Here is a tiny trained network, its code and every weight. The questions are about switching its units off for an input and a class, where a switched-off unit gives its printed mean instead of its output.

import numpy as np


def w(rows, s, z=0):
    codes = np.array(rows[::2]) - 128.0
    scale = np.full(codes.shape[1], s)
    scale[-1] = z or s
    return codes * scale


def norm(h):
    return h / np.sqrt((h * h).mean(-1, keepdims=True) + 1e-5)


def f(y):
    return np.maximum(y, 0)


def log_softmax(a):
    a = a - a.max(-1, keepdims=True)
    return a - np.log(np.exp(a).sum(-1, keepdims=True))


def net(x, mask):
    res = np.array(x, float).reshape(1, 6) / 4 @ E
    u = 0
    for l in range(2):
        y = f(norm(res) @ A[l][:, :-1].T + A[l][:, -1])
        res = res + np.where(mask[u : u + 12], y, B[l][:, -1]) @ B[l][:, :-1]
        u += 12
    return log_softmax(norm(res)[-1] @ U[:, :-1].T + U[:, -1])


A, B = {}, {}
E = w([
[128,126,129,128,129,126,129,126,130],'x0',
[253,48,153,189,101,60,78,70,204],'x1',
[103,153,42,141,217,195,64,137,225],'x2',
[124,127,126,131,125,124,124,129,129],'x3',
[107,41,178,14,234,80,97,236,121],'x4',
[131,127,131,127,130,129,132,126,129],'x5',
],0.0026)
A[0] = w([
[159,170,112,242,62,132,119,38,156,130],'L0N1',
[34,243,74,81,77,166,161,171,70,194],'L0N2',
[102,193,45,157,178,138,111,141,148,13],'L0N3',
[147,144,72,208,60,162,199,52,179,86],'L0N4',
[73,252,136,178,38,197,150,74,95,115],'L0N5',
[130,193,73,219,160,174,101,108,165,2],'L0N6',
[83,215,41,143,74,232,196,79,104,67],'L0N7',
[18,163,141,50,154,215,182,183,58,147],'L0N8',
[113,164,94,51,101,126,142,114,49,115],'L0N9',
[131,181,147,171,25,152,200,48,56,90],'L0N10',
[134,129,155,80,39,52,136,126,57,53],'L0N11',
[115,145,42,136,208,206,48,133,217,163],'L0N12',
],0.0032,0.0025)
B[0] = w([
[122,202,106,41,95,150,133,193,105,253],'L0N1',
[208,72,183,175,199,115,174,124,131,239],'L0N2',
[77,200,155,124,156,139,106,80,95,153],'L0N3',
[74,215,150,53,85,129,92,144,123,224],'L0N4',
[171,33,130,202,192,108,173,134,129,231],'L0N5',
[110,152,219,157,125,230,86,69,126,170],'L0N6',
[102,78,183,207,198,128,147,112,94,210],'L0N7',
[126,234,100,56,55,124,104,142,134,234],'L0N8',
[176,121,138,123,103,92,187,146,152,171],'L0N9',
[133,47,22,118,116,83,173,198,120,224],'L0N10',
[68,142,149,134,166,218,106,127,188,175],'L0N11',
[110,87,117,130,180,151,172,126,254,233],'L0N12',
],0.004,0.0041)
A[1] = w([
[126,127,81,114,13,101,106,142,87,3],'L1N1',
[164,183,112,109,113,70,149,146,2,151],'L1N2',
[129,183,106,127,89,154,58,78,165,41],'L1N3',
[169,134,165,83,77,71,107,136,71,149],'L1N4',
[92,87,96,105,187,144,107,182,128,171],'L1N5',
[135,182,63,171,53,155,129,137,166,86],'L1N6',
[166,170,145,160,146,156,131,82,133,68],'L1N7',
[107,119,151,178,171,149,138,106,154,39],'L1N8',
[125,103,119,164,194,122,152,120,145,59],'L1N9',
[122,57,178,126,169,109,92,93,119,92],'L1N10',
[74,165,53,123,140,194,59,66,188,106],'L1N11',
[177,166,174,206,130,128,166,125,149,130],'L1N12',
],0.0056,0.0022)
B[1] = w([
[219,208,65,156,212,193,51,13,183,189],'L1N1',
[126,99,94,136,25,60,69,79,147,251],'L1N2',
[96,3,119,71,64,155,169,162,98,190],'L1N3',
[76,202,168,159,163,150,86,121,55,238],'L1N4',
[148,167,100,155,85,132,149,59,143,228],'L1N5',
[145,80,220,67,157,186,115,136,175,222],'L1N6',
[75,104,137,132,146,145,90,137,105,163],'L1N7',
[131,145,118,125,137,130,30,89,81,174],'L1N8',
[109,140,77,135,86,91,69,67,138,192],'L1N9',
[168,139,140,224,162,129,150,198,106,188],'L1N10',
[168,115,176,102,83,74,193,210,24,252],'L1N11',
[63,78,96,108,132,165,123,109,117,217],'L1N12',
],0.005,0.0035)
U = w([
[123,24,52,202,66,51,227,122,50,220],'0',
[34,131,95,204,233,218,146,59,106,216],'1',
[207,180,103,135,73,174,16,15,129,65],'2',
[135,22,198,31,71,209,139,211,152,208],'3',
[44,221,176,55,42,42,92,150,51,2],'4',
[92,226,70,19,189,125,204,205,211,53],'5',
[189,129,243,231,187,64,89,213,48,102],'6',
[206,56,79,181,200,71,97,150,254,139],'7',
],0.012,0.00086)

Each question gives the input, the list of numbers given to net, and the class t.
The units are the neurons (one row each of A and B). Each row of codes is followed by its name. A weight is (code - 128) times the scale printed after its matrix; where a second scale follows, it is the last column's (A, B and U).
mask holds one flag per neuron, layer by layer. A switched-off neuron (its flag False) gives its mean, the last column of its row in B, instead of its output. The means were averaged over made-up inputs and are rounded, as every weight is.
A unit's drop is (log p(t) with every unit on - log p(t) with that unit switched off) / (log p(t) with every unit on - log p(t) with every unit switched off).
The circuit of an input: a set's keep is (log p(t) with only the set's units on - log p(t) with every unit switched off) / (log p(t) with every unit on - log p(t) with every unit switched off). Starting from the 12 units with the biggest drops (on a tie, the unit counted first), units are removed one at a time, each time the one whose removal leaves the highest keep (on an exact tie, the one counted first), for as long as the keep stays at least 0.8.
units of the circuit, in order: the units of the circuit, biggest drop first
most important unit: the unit with the biggest drop
k most important neurons: the k neurons with the biggest drops, biggest first
k most important neurons of layer l: the k neurons of layer l with the biggest drops, biggest first
drop when u is switched off: that unit's drop, to one decimal
input [-6,7,-2,0,8,7], class 6: units of the circuit, in order : L0N12; L1N10
input [-2,7,-8,3,0,-1], class 2: units of the circuit, in order : L0N2; L0N5; L1N1
input [-5,1,-8,-4,-6,1], class 2: units of the circuit, in order : L1N1
input [-6,4,0,0,4,-4], class 6: 3 most important neurons : L0N12; L1N10; L0N10
input [3,-6,0,-8,3,-1], class 4: 4 most important neurons : L0N8; L0N12; L1N2; L0N11
input [1,0,0,5,6,3], class 4: 3 most important neurons : L0N12; L0N5; L0N2
input [-7,1,3,5,3,-4], class 7: 2 most important neurons of layer 0 : L0N1; L0N8
input [5,-7,0,1,4,5], class 4: 4 most important neurons : L0N8; L0N12; L1N2; L0N11
input [-8,4,0,5,0,-4], class 2: 3 most important neurons : L0N12; L0N11; L1N1
input [-8,-4,0,-4,8,8], class 4: 4 most important neurons : L0N8; L0N12; L0N11; L0N5
input [-6,1,-2,-5,8,4], class 6: 2 most important neurons of layer 0 : L0N1; L0N4
input [-1,6,-3,-6,0,-5], class 2: 3 most important neurons : L0N2; L0N5; L0N7
input [-7,-1,-7,6,0,-8], class 0: 3 most important neurons : L0N4; L0N1; L0N10
input [4,2,8,3,-2,-1], class 3: most important unit : L1N11
input [-3,1,-5,8,0,5], class 2: 4 most important neurons : L0N2; L0N5; L0N12; L0N7
input [7,-8,2,6,-1,-8], class 1: 2 most important neurons of layer 0 : L0N2; L0N7
input [3,-3,1,1,7,6], class 5: 2 most important neurons of layer 0 : L0N4; L0N1
input [-1,-1,2,-6,1,-5], class 5: 3 most important neurons of layer 0 : L0N12; L0N8; L0N2
input [-2,-7,-6,0,0,-1], class 0: 2 most important neurons of layer 0 : L0N2; L0N4
input [1,5,-6,1,-5,-6], class 2: most important neuron : L1N1
input [5,-6,0,-7,8,6], class 4: 2 most important neurons of layer 1 : L1N2; L1N1
input [7,-2,1,-4,3,-1], class 5: drop when L0N8 is switched off : 0.2
